Small tables with named rows and columns. After each table, cells are looked up by row and column.

Table bosesib
|  | kizof | surinaz | dul | moper | bul | fubifib | vade | dum | ratovit | senupu |
|---|---|---|---|---|---|---|---|---|---|---|
| dop | 0.224 | 0.344 | 0.273 | 0.195 | 0.486 | 0.650 | 0.845 | 0.298 | 0.420 | 0.735 |
| fevavel | 0.291 | 0.456 | 0.196 | 0.324 | 0.599 | 0.472 | 0.597 | 0.299 | 0.372 | 0.526 |
| zomoz | 0.203 | 0.398 | 0.130 | 0.259 | 0.577 | 0.506 | 0.774 | 0.219 | 0.355 | 0.616 |
| pekem | 0.246 | 0.437 | 0.160 | 0.302 | 0.596 | 0.469 | 0.672 | 0.244 | 0.356 | 0.553 |

What is the senupu of dop in bosesib?
0.735
What is the bul of dop in bosesib?
0.486
What is the dul of pekem in bosesib?
0.160
What is the fubifib of zomoz in bosesib?
0.506
What is the moper of fevavel in bosesib?
0.324
What is the moper of zomoz in bosesib?
0.259
What is the kizof of pekem in bosesib?
0.246
What is the fubifib of dop in bosesib?
0.650
What is the bul of pekem in bosesib?
0.596
Row with the largest vade: dop

fem
|  | sobadus | vatupi |
|---|---|---|
| fipumug | 179 | 97 |
| diri | 49 | 100 |
| dar | 155 | 155 |
| fogefe | 177 | 135 |
| tek | 208 | 144 |
| tuka | 107 | 140 |
| rab | 122 | 180 |
| kuno | 113 | 115 |

What is the sobadus of kuno in fem?
113
What is the vatupi of diri in fem?
100
What is the sobadus of tek in fem?
208
What is the vatupi of rab in fem?
180
What is the sobadus of fipumug in fem?
179
What is the vatupi of tuka in fem?
140
What is the vatupi of fipumug in fem?
97
What is the sobadus of tuka in fem?
107
What is the vatupi of fogefe in fem?
135
What is the sobadus of dar in fem?
155
What is the sobadus of fogefe in fem?
177
What is the sobadus of rab in fem?
122
What is the vatupi of tek in fem?
144
What is the vatupi of dar in fem?
155
Row with the largest sobadus: tek

seg:
           bem  kobozek  pagabeb  dotukel    sem  daperez  bozum
tozog     27.8     10.5     24.1     21.4   24.9    -42.3    0.3
logisov   41.2    -22.7     17.7     -1.5   52.6     38.6   64.4
kir      -31.0     35.9     45.8     36.9   37.5     57.3  -26.5
sopizen   50.4     51.6    -22.5     15.3    4.2     25.1   30.1
numoku     1.0    -26.3     16.7     11.5  -28.1     24.8  -13.7
nuv      -52.9      4.7    -22.5      9.9   -0.2      4.2   33.0
vad       10.1      2.9     -3.6     50.1   18.5      4.9    8.8
bobata    43.1     62.2     20.8     20.7  -26.2     23.9   61.7
mifu      29.7      9.3     37.8     18.0   30.5    -75.4   -7.9

dotukel of numoku = 11.5
pagabeb of bobata = 20.8
kobozek of sopizen = 51.6
sem of numoku = -28.1
kobozek of kir = 35.9
bem of mifu = 29.7
daperez of sopizen = 25.1
kobozek of logisov = -22.7
pagabeb of numoku = 16.7
bozum of sopizen = 30.1
daperez of bobata = 23.9
Which row has the largest bozum? logisov

Table sar
|  | zigu | bimov | gumo | sivodu |
|---|---|---|---|---|
| bekam | 218 | 6459 | 5942 | 5428 |
| fizez | 7345 | 7502 | 6855 | 6026 |
| safaz | 623 | 8111 | 5552 | 5541 |
| tenaloz | 1018 | 7194 | 5052 | 6014 |
| mutudiv | 1225 | 7320 | 5280 | 6213 |
| zug | 1041 | 7090 | 5479 | 5739 |
| rupazep | 698 | 8165 | 5688 | 5706 |
| bor | 5609 | 7322 | 6770 | 5532 |
| nudodi | 5782 | 7714 | 6670 | 5657 |
| mit | 712 | 8615 | 5809 | 4890 |
| gar | 6231 | 7401 | 6957 | 6021 |
| vebu | 8394 | 7401 | 6558 | 6321 |
| luz | 6869 | 7536 | 6814 | 5781 |

nudodi, sivodu -> 5657
mit, zigu -> 712
nudodi, zigu -> 5782
bekam, gumo -> 5942
luz, gumo -> 6814
vebu, zigu -> 8394
gar, bimov -> 7401
fizez, zigu -> 7345
rupazep, zigu -> 698
mutudiv, bimov -> 7320
rupazep, sivodu -> 5706
Which row has the largest sivodu? vebu

sisodok
|  | zum | falezo | tizerel | gubo | gufata |
|---|---|---|---|---|---|
| pumik | 110 | 106 | 159 | 24 | 44 |
| nur | 9 | 70 | 49 | 55 | 77 |
| pav | 133 | 135 | 94 | 144 | 140 |
| kiz | 224 | 191 | 216 | 210 | 197 |
| sorezo | 151 | 185 | 168 | 177 | 193 |
| fazig | 114 | 67 | 82 | 52 | 39 |
| lar | 137 | 146 | 74 | 81 | 41 |
| tuv | 67 | 126 | 110 | 174 | 139 |

pumik, tizerel => 159
lar, zum => 137
sorezo, zum => 151
lar, tizerel => 74
kiz, zum => 224
nur, zum => 9
pav, tizerel => 94
tuv, falezo => 126
tuv, gubo => 174
sorezo, tizerel => 168
pumik, gubo => 24
pav, zum => 133
tuv, gufata => 139
kiz, tizerel => 216
pumik, falezo => 106
sorezo, gufata => 193
pav, falezo => 135

kirar =
|  | rik | guf |
|---|---|---|
| pazo | 0.73 | 0.88 |
| tufoma | 0.76 | 0.79 |
| rutemo | 0.23 | 0.55 |
| pabunob | 0.67 | 0.75 |
| damud | 0.73 | 0.78 |
| rufed | 0.29 | 0.62 |
| foveki | 0.87 | 0.47 |
| nis | 0.96 | 0.49 |
| vulo | 0.76 | 0.71 |
| gom | 0.54 | 0.83 |
| gimo | 0.43 | 0.57 |

guf of foveki is 0.47
rik of gom is 0.54
guf of vulo is 0.71
rik of pabunob is 0.67
rik of rutemo is 0.23
guf of gom is 0.83
guf of gimo is 0.57

baravi:
|  | gozil | bama | sakev | nasasa |
|---|---|---|---|---|
| dar | 77 | 48 | 134 | 219 |
| kibu | 80 | 88 | 79 | 231 |
| dad | 107 | 62 | 114 | 220 |
| loganup | 112 | 41 | 78 | 122 |
| zeg | 134 | 123 | 76 | 94 |
| kadum | 201 | 167 | 63 | 31 |
| bifu | 169 | 180 | 78 | 22 |
| berata | 120 | 54 | 106 | 189 |
| rovo | 93 | 110 | 86 | 104 |
| sakomit | 77 | 78 | 109 | 90 |
| nak | 101 | 109 | 141 | 106 |

What is the sakev of bifu in baravi?
78
What is the gozil of dad in baravi?
107
What is the bama of loganup in baravi?
41
What is the sakev of berata in baravi?
106
What is the sakev of kadum in baravi?
63
What is the sakev of kibu in baravi?
79
What is the sakev of nak in baravi?
141
What is the gozil of bifu in baravi?
169
What is the nasasa of nak in baravi?
106
What is the gozil of kadum in baravi?
201
What is the gozil of zeg in baravi?
134
What is the gozil of rovo in baravi?
93
What is the nasasa of kibu in baravi?
231
What is the nasasa of bifu in baravi?
22
Row with the largest sakev: nak

